Below is a small trained network, with its code and all its weights. Each question gives an input and a target symbol and asks what happens when units are switched off, that is, made to give their printed mean instead of their output.

import numpy as np


def w(rows, s, z=0):
    codes = np.array(rows[::2]) - 128.0
    scale = np.full(codes.shape[1], s)
    scale[-1] = z or s
    return codes * scale


def norm(h):
    return h / np.sqrt((h * h).mean(-1, keepdims=True) + 1e-5)


def f(y):
    return np.maximum(y, 0)


def softmax(a):
    e = np.exp(a - a.max(-1, keepdims=True))
    return e / e.sum(-1, keepdims=True)


def log_softmax(a):
    a = a - a.max(-1, keepdims=True)
    return a - np.log(np.exp(a).sum(-1, keepdims=True))


def net(x, mask):
    ids = ['γδζμξπσφψω'.index(c) for c in x.split()]
    T = len(ids)
    res = E[ids] + P[:T]
    u = 0
    for l in range(2):
        q, k, v = (norm(res) @ M[l].T for M in (Q, K, V))
        z = softmax(np.where(np.tri(T) > 0, q @ k.T / 2**0.5, -1e9)) @ v
        res = res + np.where(mask[u], z, O[l][:, -1]) @ O[l][:, :-1]
        u += 1
        y = f(norm(res) @ A[l][:, :-1].T + A[l][:, -1])
        res = res + np.where(mask[u : u + 4], y, B[l][:, -1]) @ B[l][:, :-1]
        u += 4
    return log_softmax(norm(res)[-1] @ U[:, :-1].T + U[:, -1])


Q, K, V, O, A, B = {}, {}, {}, {}, {}, {}
E = w([
[123,131,173,113,120,126],'γ',
[29,250,126,95,189,97],'δ',
[110,170,62,74,161,60],'ζ',
[118,214,81,106,134,135],'μ',
[202,191,217,180,131,244],'ξ',
[164,149,143,144,132,118],'π',
[222,148,169,29,210,157],'σ',
[145,74,207,95,134,99],'φ',
[73,120,101,193,125,131],'ψ',
[152,146,193,188,204,109],'ω',
],0.014)
P = w([
[28,101,1,94,118,115],'0',
[193,131,107,163,43,47],'1',
[174,134,65,126,47,9],'2',
[189,182,72,175,40,68],'3',
[180,133,158,128,38,38],'4',
[182,133,191,178,66,47],'5',
[175,166,167,184,77,70],'6',
],0.0071)
Q[0] = w([
[186,108,24,226,113,61],'0.h1',
[64,2,133,122,104,220],'0.h1',
],0.0091)
K[0] = w([
[2,94,101,165,91,193],'0.h1',
[172,143,181,200,68,37],'0.h1',
],0.009)
V[0] = w([
[108,171,235,134,166,204],'0.h1',
[201,154,138,2,229,173],'0.h1',
],0.0075)
O[0] = w([
[48,227,101,46,101,115,88],'0.h1',
[255,101,111,67,123,160,254],'0.h1',
],0.0085,0.0064)
A[0] = w([
[72,130,119,103,176,149,3],'0.n1',
[116,101,139,134,158,192,31],'0.n2',
[139,254,113,86,194,87,216],'0.n3',
[200,126,143,87,214,143,174],'0.n4',
],0.008,0.0032)
B[0] = w([
[165,75,61,2,249,224,130],'0.n1',
[109,180,189,152,131,173,128],'0.n2',
[187,92,187,109,35,119,247],'0.n3',
[198,72,60,135,28,222,253],'0.n4',
],0.0066,0.0069)
Q[1] = w([
[129,148,36,254,59,27],'1.h1',
[57,98,220,72,146,162],'1.h1',
],0.0072)
K[1] = w([
[18,191,71,98,191,120],'1.h1',
[146,138,227,224,2,113],'1.h1',
],0.0097)
V[1] = w([
[203,78,218,203,127,96],'1.h1',
[157,153,146,116,253,78],'1.h1',
],0.0082)
O[1] = w([
[155,214,72,133,22,141,223],'1.h1',
[101,25,189,138,4,183,6],'1.h1',
],0.014,0.0026)
A[1] = w([
[119,113,159,185,112,108,212],'1.n1',
[101,101,112,169,116,18,52],'1.n2',
[109,111,82,187,52,136,241],'1.n3',
[2,140,108,193,120,91,3],'1.n4',
],0.012,0.0015)
B[1] = w([
[87,142,94,74,69,134,204],'1.n1',
[120,185,181,187,118,188,217],'1.n2',
[12,122,181,111,176,75,253],'1.n3',
[41,121,57,158,222,230,192],'1.n4',
],0.011,0.0047)
U = w([
[122,192,183,156,119,135,58],'γ',
[118,92,254,31,183,143,105],'δ',
[156,69,58,205,139,52,156],'ζ',
[153,196,120,91,254,98,91],'μ',
[106,186,125,43,149,43,68],'ξ',
[69,138,100,149,58,104,150],'π',
[170,93,35,61,103,181,186],'σ',
[113,176,75,146,122,89,52],'φ',
[71,158,102,146,173,230,253],'ψ',
[90,78,206,75,40,168,79],'ω',
],0.0096,0.0031)

Each question gives the input, a string of symbols that net reads in full, and the target symbol t.
The units are the heads (2 rows each of Q, K, V and O) and the neurons (one row each of A and B). Each row of codes is followed by its name. A weight is (code - 128) times the scale printed after its matrix; where a second scale follows, it is the last column's (O, A, B and U).
mask holds one flag per unit, layer by layer, with each layer's heads first. A switched-off unit (its flag False) gives its mean, the last column of its rows in O or B, instead of its output. The means were averaged over made-up inputs and are rounded, as every weight is.
A unit's drop is (log p(t) with every unit on - log p(t) with that unit switched off) / (log p(t) with every unit on - log p(t) with every unit switched off).
The circuit of an input: a set's keep is (log p(t) with only the set's units on - log p(t) with every unit switched off) / (log p(t) with every unit on - log p(t) with every unit switched off). Starting from all 10 units, units are removed one at a time, each time the one whose removal leaves the highest keep (on an exact tie, the one counted first), for as long as the keep stays at least 0.8.
units of the circuit, in order: the units of the circuit, biggest drop first
k most important neurons: the k neurons with the biggest drops, biggest first
k most important neurons of layer l: the k neurons of layer l with the biggest drops, biggest first
drop when u is switched off: that unit's drop, to one decimal
input μ ω σ φ, target ζ: units of the circuit, in order -> 0.h1; 0.n3
input ζ σ γ ψ σ σ μ, target ζ: units of the circuit, in order -> 0.h1; 1.n2; 0.n3; 1.h1
input ω ζ π σ ω μ π, target ω: most important neuron -> 0.n4
input π σ μ σ π, target π: units of the circuit, in order -> 0.h1; 1.h1; 1.n3
input ξ μ γ, target ξ: units of the circuit, in order -> 0.h1; 0.n3; 1.h1
input ζ γ σ σ σ π, target ζ: 3 most important neurons -> 1.n2; 0.n3; 0.n4
input ω σ σ φ ω ω, target ω: units of the circuit, in order -> 0.h1; 0.n4; 0.n1; 1.h1
input φ ω ζ ζ γ, target π: 2 most important neurons of layer 0 -> 0.n4; 0.n3
input ξ σ ξ π, target ξ: 2 most important neurons -> 0.n4; 0.n3
input π δ μ, target π: units of the circuit, in order -> 0.h1; 1.h1; 0.n4
input ω ω ζ, target ω: units of the circuit, in order -> 0.n4; 0.h1; 1.h1
input γ σ π ξ π, target γ: units of the circuit, in order -> 0.h1; 0.n4; 1.n2
input γ π ζ, target γ: units of the circuit, in order -> 1.n2; 0.h1; 0.n4
input δ ψ ω σ δ μ ω, target δ: units of the circuit, in order -> 1.h1
input π σ μ, target π: units of the circuit, in order -> 0.h1; 1.h1; 1.n3
input γ ζ π, target γ: 2 most important neurons of layer 1 -> 1.n2; 1.n4
input μ σ ζ ω π, target μ: 2 most important neurons of layer 0 -> 0.n3; 0.n4
input ψ σ ψ γ σ π, target ψ: 2 most important neurons -> 1.n4; 0.n3
input ω ζ σ π π, target ω: units of the circuit, in order -> 0.h1; 0.n4; 1.h1
input ζ μ ω γ, target ω: 2 most important neurons -> 0.n3; 1.n1
input σ π ω, target σ: units of the circuit, in order -> 0.h1
input π δ ω, target π: 2 most important neurons of layer 1 -> 1.n3; 1.n1
input π δ π π ζ, target π: units of the circuit, in order -> 0.h1; 1.h1; 0.n4
input ζ μ ψ, target ψ: 2 most important neurons of layer 1 -> 1.n4; 1.n2
input γ σ ψ δ ζ, target γ: 3 most important neurons of layer 0 -> 0.n4; 0.n3; 0.n1
input π π ω μ φ ζ, target π: 2 most important neurons of layer 0 -> 0.n4; 0.n3
input δ μ ξ, target δ: 2 most important neurons -> 0.n1; 0.n4
input ζ φ ζ σ ζ ζ, target ζ: units of the circuit, in order -> 0.h1
input μ φ π, target μ: drop when 0.n3 is switched off -> 0.1
